Below is a small trained network, with its code and all its weights. Each question gives an input and a class and asks what happens when units are switched off, that is, made to give their printed mean instead of their output.

import numpy as np


def w(rows, s, z=0):
    codes = np.array(rows[::2]) - 128.0
    scale = np.full(codes.shape[1], s)
    scale[-1] = z or s
    return codes * scale


def norm(h):
    return h / np.sqrt((h * h).mean(-1, keepdims=True) + 1e-5)


def f(y):
    return np.maximum(y, 0)


def log_softmax(a):
    a = a - a.max(-1, keepdims=True)
    return a - np.log(np.exp(a).sum(-1, keepdims=True))


def net(x, mask):
    res = np.array(x, float).reshape(1, 7) / 4 @ E
    u = 0
    for l in range(3):
        y = f(norm(res) @ A[l][:, :-1].T + A[l][:, -1])
        res = res + np.where(mask[u : u + 4], y, B[l][:, -1]) @ B[l][:, :-1]
        u += 4
    return log_softmax(norm(res)[-1] @ U[:, :-1].T + U[:, -1])


A, B = {}, {}
E = w([
[121,136,122,128,127,130,128],'x0',
[128,177,152,235,200,166,194],'x1',
[131,110,122,129,130,125,138],'x2',
[166,166,97,82,25,224,191],'x3',
[46,72,92,65,242,254,47],'x4',
[253,209,53,163,164,144,58],'x5',
[120,128,130,134,120,132,122],'x6',
],0.0093)
A[0] = w([
[158,125,122,138,96,45,112,29],'L0N1',
[113,126,111,32,80,33,31,1],'L0N2',
[129,120,166,137,198,6,32,12],'L0N3',
[200,139,89,131,166,86,56,22],'L0N4',
],0.017,0.0088)
B[0] = w([
[147,166,132,104,133,79,120,188],'L0N1',
[202,5,173,117,107,157,112,230],'L0N2',
[29,131,26,146,97,120,160,255],'L0N3',
[188,187,124,154,137,158,73,214],'L0N4',
],0.021,0.0072)
A[1] = w([
[142,123,168,191,126,11,143,4],'L1N1',
[103,166,166,243,242,124,193,48],'L1N2',
[41,68,220,99,144,55,170,3],'L1N3',
[86,100,137,88,254,140,64,1],'L1N4',
],0.023,0.0044)
B[1] = w([
[92,171,192,66,143,59,138,196],'L1N1',
[193,6,125,118,90,137,111,251],'L1N2',
[178,185,109,227,150,166,91,223],'L1N3',
[74,177,189,69,129,46,126,188],'L1N4',
],0.021,0.014)
A[2] = w([
[132,174,199,86,136,62,161,91],'L2N1',
[153,178,104,58,74,249,234,147],'L2N2',
[83,95,138,76,252,202,74,2],'L2N3',
[215,194,100,193,210,161,75,73],'L2N4',
],0.022,0.0022)
B[2] = w([
[103,178,92,3,142,181,104,216],'L2N1',
[70,100,42,201,152,42,82,196],'L2N2',
[234,189,134,135,90,58,198,177],'L2N3',
[58,135,207,152,141,211,196,254],'L2N4',
],0.017,0.014)
U = w([
[140,189,161,32,126,65,117,104],'0',
[206,8,153,114,104,145,107,89],'1',
[126,172,166,194,153,200,130,124],'2',
[62,102,37,162,149,80,114,74],'3',
[104,97,123,96,121,160,126,255],'4',
],0.012,0.0085)

Each question gives the input, the list of numbers given to net, and the class t.
The units are the neurons (one row each of A and B). Each row of codes is followed by its name. A weight is (code - 128) times the scale printed after its matrix; where a second scale follows, it is the last column's (A, B and U).
mask holds one flag per neuron, layer by layer. A switched-off neuron (its flag False) gives its mean, the last column of its row in B, instead of its output. The means were averaged over made-up inputs and are rounded, as every weight is.
A unit's drop is (log p(t) with every unit on - log p(t) with that unit switched off) / (log p(t) with every unit on - log p(t) with every unit switched off).
The circuit of an input: a set's keep is (log p(t) with only the set's units on - log p(t) with every unit switched off) / (log p(t) with every unit on - log p(t) with every unit switched off). Starting from all 12 units, units are removed one at a time, each time the one whose removal leaves the highest keep (on an exact tie, the one counted first), for as long as the keep stays at least 0.8.
units of the circuit, in order: the units of the circuit, biggest drop first
top k neurons: the k neurons with the biggest drops, biggest first
k most important neurons of layer l: the k neurons of layer l with the biggest drops, biggest first
input [-5,-4,3,6,7,5,-5], class 0: top 2 neurons	L0N3, L1N3
input [7,-3,6,-6,2,-1,1], class 3: units of the circuit, in order	L0N3
input [-4,8,-5,6,-2,-4,-4], class 1: units of the circuit, in order	L1N2, L0N2
input [6,-8,-3,-8,8,-5,-3], class 0: top 3 neurons	L1N4, L1N2, L2N3
input [-7,-6,1,4,4,4,-5], class 1: top 2 neurons	L1N3, L0N2
input [3,5,-6,-7,5,-1,-2], class 3: top 2 neurons	L0N3, L2N4
input [-2,-5,6,-4,-5,7,-1], class 2: top 2 neurons	L0N4, L1N2
input [-6,-3,0,3,-5,8,-1], class 2: top 2 neurons	L0N4, L2N4
input [0,2,-6,7,1,6,-1], class 3: top 2 neurons	L2N2, L1N3
input [1,-7,-4,-4,6,-5,-5], class 1: 2 most important neurons of layer 1	L1N1, L1N3
input [-4,0,-7,5,-5,-6,4], class 2: top 3 neurons	L0N4, L1N3, L0N3
input [-6,3,5,1,7,6,3], class 0: top 2 neurons	L1N4, L1N3
input [7,0,7,8,-4,3,-3], class 3: units of the circuit, in order	L2N2, L1N2
input [-3,1,2,0,6,-8,-3], class 2: top neuron	L1N3
input [-4,0,0,3,4,4,4], class 0: 2 most important neurons of layer 2	L2N3, L2N1
input [-2,6,4,6,-5,0,-3], class 1: 3 most important neurons of layer 0	L0N2, L0N3, L0N1
input [-7,6,-5,4,-3,-5,4], class 1: top 3 neurons	L1N2, L0N2, L0N3
input [-5,7,-2,7,-6,4,3], class 1: 3 most important neurons of layer 1	L1N3, L1N2, L1N4
input [3,2,-7,2,-4,3,-3], class 0: 2 most important neurons of layer 1	L1N3, L1N1
input [1,8,1,-7,-8,1,6], class 0: units of the circuit, in order	L1N1
input [4,0,-3,-4,5,-1,3], class 0: 3 most important neurons of layer 2	L2N2, L2N3, L2N4
input [-5,-4,-8,7,3,7,-5], class 2: 2 most important neurons of layer 2	L2N4, L2N1
